Below are the code and all the weights of a small trained network. Each question names an input and a class and asks about switching units off, where a switched-off unit gives its printed mean instead of its output.

import numpy as np


def w(rows, s, z=0):
    codes = np.array(rows[::2]) - 128.0
    scale = np.full(codes.shape[1], s)
    scale[-1] = z or s
    return codes * scale


def norm(h):
    return h / np.sqrt((h * h).mean(-1, keepdims=True) + 1e-5)


def f(y):
    return y / 2 * (1 + np.tanh(0.7978845608 * (y + 0.044715 * y**3)))


def log_softmax(a):
    a = a - a.max(-1, keepdims=True)
    return a - np.log(np.exp(a).sum(-1, keepdims=True))


def net(x, mask):
    res = np.array(x, float).reshape(1, 3) / 4 @ E
    u = 0
    for l in range(3):
        y = f(norm(res) @ A[l][:, :-1].T + A[l][:, -1])
        res = res + np.where(mask[u : u + 4], y, B[l][:, -1]) @ B[l][:, :-1]
        u += 4
    return log_softmax(norm(res)[-1] @ U[:, :-1].T + U[:, -1])


A, B = {}, {}
E = w([
[131,101,253],'x0',
[218,143,116],'x1',
[123,14,114],'x2',
],0.013)
A[0] = w([
[181,218,176,34],'0.n0',
[140,187,1,2],'0.n1',
[199,138,135,70],'0.n2',
[148,211,220,77],'0.n3',
],0.0093,0.0066)
B[0] = w([
[80,250,60,174],'0.n0',
[174,63,96,239],'0.n1',
[133,222,100,114],'0.n2',
[1,127,224,253],'0.n3',
],0.0081,0.0017)
A[1] = w([
[58,251,173,58],'1.n0',
[203,229,195,40],'1.n1',
[140,251,222,19],'1.n2',
[254,201,146,3],'1.n3',
],0.0097,0.0056)
B[1] = w([
[114,184,104,253],'1.n0',
[42,198,131,185],'1.n1',
[61,173,2,225],'1.n2',
[30,160,205,155],'1.n3',
],0.0098,0.0028)
A[2] = w([
[206,137,129,255],'2.n0',
[162,41,173,103],'2.n1',
[119,161,7,174],'2.n2',
[189,89,152,20],'2.n3',
],0.013,0.0047)
B[2] = w([
[245,142,193,178],'2.n0',
[175,161,171,187],'2.n1',
[186,76,122,254],'2.n2',
[178,114,127,134],'2.n3',
],0.012,0.0077)
U = w([
[77,204,99,159],'0',
[243,75,143,250],'1',
[80,183,156,3],'2',
[39,58,198,147],'3',
[158,3,26,55],'4',
],0.011,0.0071)

Each question gives the input, the list of numbers given to net, and the class t.
The units are the neurons (one row each of A and B). Each row of codes is followed by its name. A weight is (code - 128) times the scale printed after its matrix; where a second scale follows, it is the last column's (A, B and U).
mask holds one flag per neuron, layer by layer. A switched-off neuron (its flag False) gives its mean, the last column of its row in B, instead of its output. The means were averaged over made-up inputs and are rounded, as every weight is.
A unit's drop is (log p(t) with every unit on - log p(t) with that unit switched off) / (log p(t) with every unit on - log p(t) with every unit switched off).
The circuit of an input: a set's keep is (log p(t) with only the set's units on - log p(t) with every unit switched off) / (log p(t) with every unit on - log p(t) with every unit switched off). Starting from all 12 units, units are removed one at a time, each time the one whose removal leaves the highest keep (on an exact tie, the one counted first), for as long as the keep stays at least 0.8.
circuit, biggest first: the units of the circuit, biggest drop first
most important unit: the unit with the biggest drop
top k neurons: the k neurons with the biggest drops, biggest first
top k neurons in layer l: the k neurons of layer l with the biggest drops, biggest first
drop when u is switched off: that unit's drop, to one decimal
input [-3,-7,-1], class 4: circuit, biggest first	[0.n3, 2.n2]
input [-2,8,-4], class 0: circuit, biggest first	[1.n3, 1.n1]
input [-5,-3,-7], class 1: circuit, biggest first	[2.n2, 0.n1]
input [-2,6,-4], class 0: circuit, biggest first	[1.n3, 1.n1]
input [0,6,-1], class 0: top 2 neurons	[1.n3, 1.n1]
input [5,0,-1], class 3: most important unit	0.n3
input [3,4,0], class 2: top 2 neurons	[1.n1, 1.n3]
input [-6,-6,-8], class 1: top 3 neurons in layer 1	[1.n3, 1.n1, 1.n2]
input [-6,-1,-5], class 1: drop when 0.n0 is switched off	0.0
input [3,3,-7], class 0: drop when 1.n2 is switched off	0.1
input [-4,-4,-5], class 1: drop when 2.n2 is switched off	0.5
input [-8,-1,-7], class 1: top 2 neurons in layer 2	[2.n2, 2.n0]
